Here is a tiny trained network, its code and every weight. The questions are about switching its units off for an input and a class, where a switched-off unit gives its printed mean instead of its output.

import numpy as np


def w(rows, s, z=0):
    codes = np.array(rows[::2]) - 128.0
    scale = np.full(codes.shape[1], s)
    scale[-1] = z or s
    return codes * scale


def norm(h):
    return h / np.sqrt((h * h).mean(-1, keepdims=True) + 1e-5)


def f(y):
    return np.maximum(y, 0)


def log_softmax(a):
    a = a - a.max(-1, keepdims=True)
    return a - np.log(np.exp(a).sum(-1, keepdims=True))


def net(x, mask):
    res = np.array(x, float).reshape(1, 5) / 4 @ E
    u = 0
    for l in range(3):
        y = f(norm(res) @ A[l][:, :-1].T + A[l][:, -1])
        res = res + np.where(mask[u : u + 6], y, B[l][:, -1]) @ B[l][:, :-1]
        u += 6
    return log_softmax(norm(res)[-1] @ U[:, :-1].T + U[:, -1])


A, B = {}, {}
E = w([
[214,107,127,163,163,195,125,99,141,165],'x0',
[138,139,124,143,128,126,128,156,105,131],'x1',
[123,107,115,126,111,127,111,139,125,143],'x2',
[157,91,134,111,81,90,191,78,43,136],'x3',
[103,135,254,165,112,103,131,145,158,205],'x4',
],0.0034)
A[0] = w([
[148,144,109,125,141,208,81,158,180,120,77],'0.n0',
[77,128,140,155,162,157,79,182,191,111,95],'0.n1',
[194,144,128,142,163,122,79,96,123,156,3],'0.n2',
[129,181,45,104,104,64,137,133,142,83,158],'0.n3',
[161,95,103,159,189,186,100,73,101,113,90],'0.n4',
[254,72,168,149,202,163,103,107,168,161,41],'0.n5',
],0.0037,0.0024)
B[0] = w([
[191,96,128,146,44,83,83,95,163,66,209],'0.n0',
[164,159,104,125,73,4,127,76,134,136,226],'0.n1',
[106,11,67,185,82,157,238,111,206,117,147],'0.n2',
[73,91,241,57,161,169,111,187,119,139,253],'0.n3',
[61,153,63,133,91,174,132,184,66,104,207],'0.n4',
[46,128,79,175,123,154,233,175,143,152,234],'0.n5',
],0.0035,0.0029)
A[1] = w([
[198,228,99,186,185,118,15,96,214,93,29],'1.n0',
[242,76,157,111,47,106,232,17,7,114,101],'1.n1',
[186,144,42,56,149,213,120,136,105,20,43],'1.n2',
[192,130,39,34,172,185,76,155,114,86,8],'1.n3',
[95,145,205,163,71,102,196,148,172,161,171],'1.n4',
[167,168,217,161,130,149,99,132,154,252,8],'1.n5',
],0.0034,0.0012)
B[1] = w([
[219,153,135,72,30,81,109,238,159,120,194],'1.n0',
[189,184,139,117,78,95,54,201,253,102,253],'1.n1',
[133,39,212,136,179,86,93,58,93,185,243],'1.n2',
[156,114,219,153,192,94,131,55,97,167,212],'1.n3',
[116,84,78,46,180,154,75,92,32,83,250],'1.n4',
[196,2,152,120,212,134,111,41,91,95,196],'1.n5',
],0.0046,0.0035)
A[2] = w([
[175,129,122,183,119,185,151,105,116,147,147],'2.n0',
[142,171,108,159,120,108,134,127,179,113,155],'2.n1',
[186,122,55,187,152,253,203,94,173,173,59],'2.n2',
[205,107,110,146,93,169,178,116,166,154,142],'2.n3',
[18,211,87,54,94,162,135,130,60,101,70],'2.n4',
[72,65,146,93,194,107,94,82,83,126,246],'2.n5',
],0.005,0.0012)
B[2] = w([
[64,203,105,160,136,140,164,116,111,141,159],'2.n0',
[154,69,198,51,99,146,78,107,71,135,145],'2.n1',
[19,227,126,137,112,91,168,148,92,113,177],'2.n2',
[58,140,94,128,126,110,141,203,199,124,172],'2.n3',
[45,175,34,254,133,168,183,187,237,217,167],'2.n4',
[162,139,114,170,151,207,190,71,67,125,255],'2.n5',
],0.0045,0.0066)
U = w([
[153,93,156,125,178,166,142,48,58,133,213],'0',
[2,179,82,171,120,148,191,154,151,150,2],'1',
[189,136,141,69,60,106,77,167,190,125,144],'2',
],0.0085,0.00077)

Each question gives the input, the list of numbers given to net, and the class t.
The units are the neurons (one row each of A and B). Each row of codes is followed by its name. A weight is (code - 128) times the scale printed after its matrix; where a second scale follows, it is the last column's (A, B and U).
mask holds one flag per neuron, layer by layer. A switched-off neuron (its flag False) gives its mean, the last column of its row in B, instead of its output. The means were averaged over made-up inputs and are rounded, as every weight is.
A unit's drop is (log p(t) with every unit on - log p(t) with that unit switched off) / (log p(t) with every unit on - log p(t) with every unit switched off).
The circuit of an input: a set's keep is (log p(t) with only the set's units on - log p(t) with every unit switched off) / (log p(t) with every unit on - log p(t) with every unit switched off). Starting from the 12 units with the biggest drops (on a tie, the unit counted first), units are removed one at a time, each time the one whose removal leaves the highest keep (on an exact tie, the one counted first), for as long as the keep stays at least 0.8.
circuit, biggest first: the units of the circuit, biggest drop first
most important unit: the unit with the biggest drop
top k neurons: the k neurons with the biggest drops, biggest first
k most important neurons of layer l: the k neurons of layer l with the biggest drops, biggest first
drop of u: that unit's drop, to one decimal
input [-2,-6,-2,7,6], class 2: circuit, biggest first	[1.n1]
input [-4,4,2,1,-4], class 0: circuit, biggest first	[0.n5 1.n2]
input [8,-4,3,-6,3], class 1: circuit, biggest first	[0.n5 2.n2]
input [5,7,-6,-6,-1], class 2: top 2 neurons	[1.n0 0.n0]
input [6,4,-4,5,-5], class 1: 2 most important neurons of layer 1	[1.n4 1.n1]
input [3,5,-1,-8,-6], class 2: 3 most important neurons of layer 1	[1.n0 1.n4 1.n5]
input [4,8,2,-7,6], class 2: 2 most important neurons of layer 0	[0.n3 0.n0]
input [-3,1,4,-4,0], class 2: top 2 neurons	[0.n5 0.n1]
input [-5,5,5,1,-6], class 0: 2 most important neurons of layer 1	[1.n2 1.n3]
input [5,-2,8,7,-5], class 2: 2 most important neurons of layer 1	[1.n1 1.n4]
input [0,6,0,8,2], class 2: drop of 1.n1	0.7
input [7,-7,1,5,3], class 1: drop of 0.n5	0.5
input [-4,-8,8,7,2], class 2: drop of 1.n1	1.7
input [5,-6,7,4,-2], class 1: most important unit	0.n5
